[[ 0.01 -0.21  1.07  0.20  0.64  1.82]
 [-0.22  0.22 -1.95 -0.09  5.12  0.08]
 [-0.07  0.01 -1.21  0.21  2.94 -1.02]] yields -1.21

[[-0.12  3.52  1.81  1.23]
 [ 0.11  5.70 -0.13 -0.70]
 [ 0.81 -4.59  2.31 -0.92]] yields 2.31

[[ 3.25 -1.92  1.08  0.16  0.96]
 [ 1.31  2.40  0.89 -0.71  1.31]
 [ 0.79  0.18  0.88 -4.61  2.90]] yields 0.88

[[ 0.23 -0.66  2.50 -1.77 -0.11]
 [ 0.33  1.49 -3.27 -4.66 -4.89]
 [-3.55  1.92 -3.63  1.53  2.16]] yields -3.63

[[ 0.44  2.04  2.52  1.59  1.06  5.88  1.64]
 [ 1.17  1.28 -0.46 -2.24  1.06  1.99  3.02]
 [-0.04  0.00 -1.47  4.77  1.06  0.64 -2.61]] yields -1.47

[[-0.03  0.30  0.31 -0.09  0.21  0.36]
 [ 1.36  5.28 -1.36  2.21 -4.69 -1.82]
 [-0.17  0.07 -0.23  0.25  0.17 -0.59]] yields -0.23

[[-0.27  1.93  2.78 -0.85 -1.81 -1.56]
 [-1.41  3.64  1.41 -0.85  0.11  4.98]
 [-0.42  1.93  1.73 -0.85 -0.02  1.22]] yields 1.73

[[-5.68 -1.38 -0.49  3.03 -0.34  1.44]
 [-2.72 -1.31  3.03  0.57  5.08  1.57]
 [ 0.79 -0.98 -0.10  0.80  0.04  2.82]] yields -0.10
---
[[-1.43, -1.59, 4.99, 1.81],
 [1.16, -2.17, -0.11, -2.20],
 [0.24, -2.68, 1.68, -1.20]] result: -1.43

[[-0.94, -0.24, 4.10, 1.13],
 [-5.08, -0.44, -1.15, 5.33],
 [-2.86, 2.65, 1.46, -0.06]] result: -0.94

[[0.85, 0.42, -0.11, -1.20, 2.48, -0.73],
 [-1.21, -3.54, -0.95, -5.60, -3.13, -1.99],
 [-0.26, -1.29, -0.49, -2.33, -0.54, -1.07]] result: 0.85

[[4.49, 2.64, -2.36, 1.38, 0.74, 4.40, 1.08],
 [-3.42, -1.20, -2.19, -0.20, 3.17, 2.81, 0.81],
 [-3.95, 0.85, 3.23, 1.51, 0.81, 1.53, 0.22]] result: 4.49

[[-2.14, -1.19, 5.43, -3.42, -4.40],
 [0.07, -4.40, -4.59, 3.86, 1.50],
 [3.02, -3.04, -3.23, 0.59, -5.12]] result: -2.14

[[2.50, -1.33, 0.61, 1.15],
 [4.68, -1.14, -1.10, 0.16],
 [5.18, -0.07, 0.52, 2.69]] result: 2.50
---
-2.21	-0.94	0.56	1.12	-1.31	0.49	0.15
-5.03	-0.20	-0.01	-0.72	-1.17	2.46	-1.86
2.27	1.32	-0.04	-1.04	1.25	-0.78	0.47
→ -0.04

3.59	2.17	-2.02	-3.45	-4.65	-0.07
-1.68	-4.41	-4.51	3.33	-1.87	-3.11
→ -4.51

-5.01	1.97	4.79	-1.10	1.46	3.83	1.45
4.60	4.56	-5.27	0.53	0.81	5.31	1.43
-1.36	2.78	5.17	3.09	-4.01	-4.86	3.95
→ 5.17

1.23	1.28	-0.35	-0.78	-0.89	0.92	-0.23
1.41	-1.04	0.47	-1.48	0.60	-4.52	-1.30
→ 0.47

2.73	-3.51	5.22	0.11	-2.86	4.04 → 5.22

-3.18	-1.34	-4.92	-1.08	1.03	-2.29
4.43	2.00	0.85	-2.98	1.03	0.35
→ 0.85

2.42	1.79	-3.10	-0.77	1.06	-4.30
-0.61	1.80	-5.82	-1.23	-3.37	-4.75
→ -5.82

-5.42	-4.62	-2.19	0.45	-3.75	1.83	-0.63 → -2.19

4.62	0.96	1.88	2.59	-3.42 → 1.88
---
[[-4.06 -4.87  1.77  0.17]
 [-3.13 -5.00  1.16  0.25]] result: -4.06, 0.25

[[ 2.80 -5.67 -1.93 -0.12]
 [ 3.40  2.61  1.07 -0.15]] result: 2.80, -0.15

[-3.22  1.79 -4.58  1.32  5.40] result: -3.22, 5.40

[-2.47 -2.19  5.58  2.06  5.44 -4.45  6.07] result: -2.47, 6.07

[[ 1.79 -2.24 -1.40 -5.17 -3.55]
 [-2.70 -0.14 -2.97  0.57 -2.62]] result: 1.79, -2.62

[[ 4.54 -1.04  1.89 -2.28]
 [ 3.51 -1.88  1.91 -1.32]] result: 4.54, -1.32

[[ 3.32 -1.42 -2.61  0.66 -1.16]
 [ 5.14 -3.10 -2.10 -2.76  0.74]
 [-3.99 -3.10  0.46  4.58  2.10]] result: 3.32, 2.10

[[ 5.84 -1.96  1.63 -2.01  0.52  2.47  4.29]
 [ 0.88 -6.02  3.81 -4.78 -4.73  3.13 -1.32]
 [ 2.11 -0.18  0.78  4.08  2.86  3.63 -2.19]] result: 5.84, -2.19
---
((423, 604, 319, 715, 302), (47, 379, 264, 662, 395), (112, 533, 222, 817, 243)) ans = 47
((70, 82, 200, 24, 151), (93, 54, 150, 138, 137)) ans = 93
((117, 89, 15, 59, 46, 23, 203), (84, 214, 86, 81, 30, 130, 250)) ans = 84
((234, 335, 461, -497, 367, 192, -952), (662, -588, -133, -934, 540, 67, 937)) ans = 662
((121, 38, 227, 170, 195), (103, 90, 102, 140, 101)) ans = 103
((72, 593, 260, 793, 171), (546, 211, 568, 485, 445)) ans = 546
((503, 543, 539, 812, 536, 465), (413, 801, 345, 746, 379, 309), (494, 530, 203, 574, 716, 544)) ans = 413
((4231, 5073, 2141, 2565, 4205), (4815, 8903, 2366, 1856, 5414)) ans = 4815
((61, 39, 6, 25, 75, 83), (95, 76, 12, 45, 65, 66)) ans = 95
---
[282, -951, -726, 862, -71] --> -726

[84, 191, 245, 35] --> 84

[89, 65, 19, 67, 50] --> 50

[59, 188, 158, 216, 175, 180, 208] --> 158

[[-27, -20, 39, 21],
 [-48, 27, 34, 8]] --> -27

[104, 241, 233, 11, 27, 87] --> 27
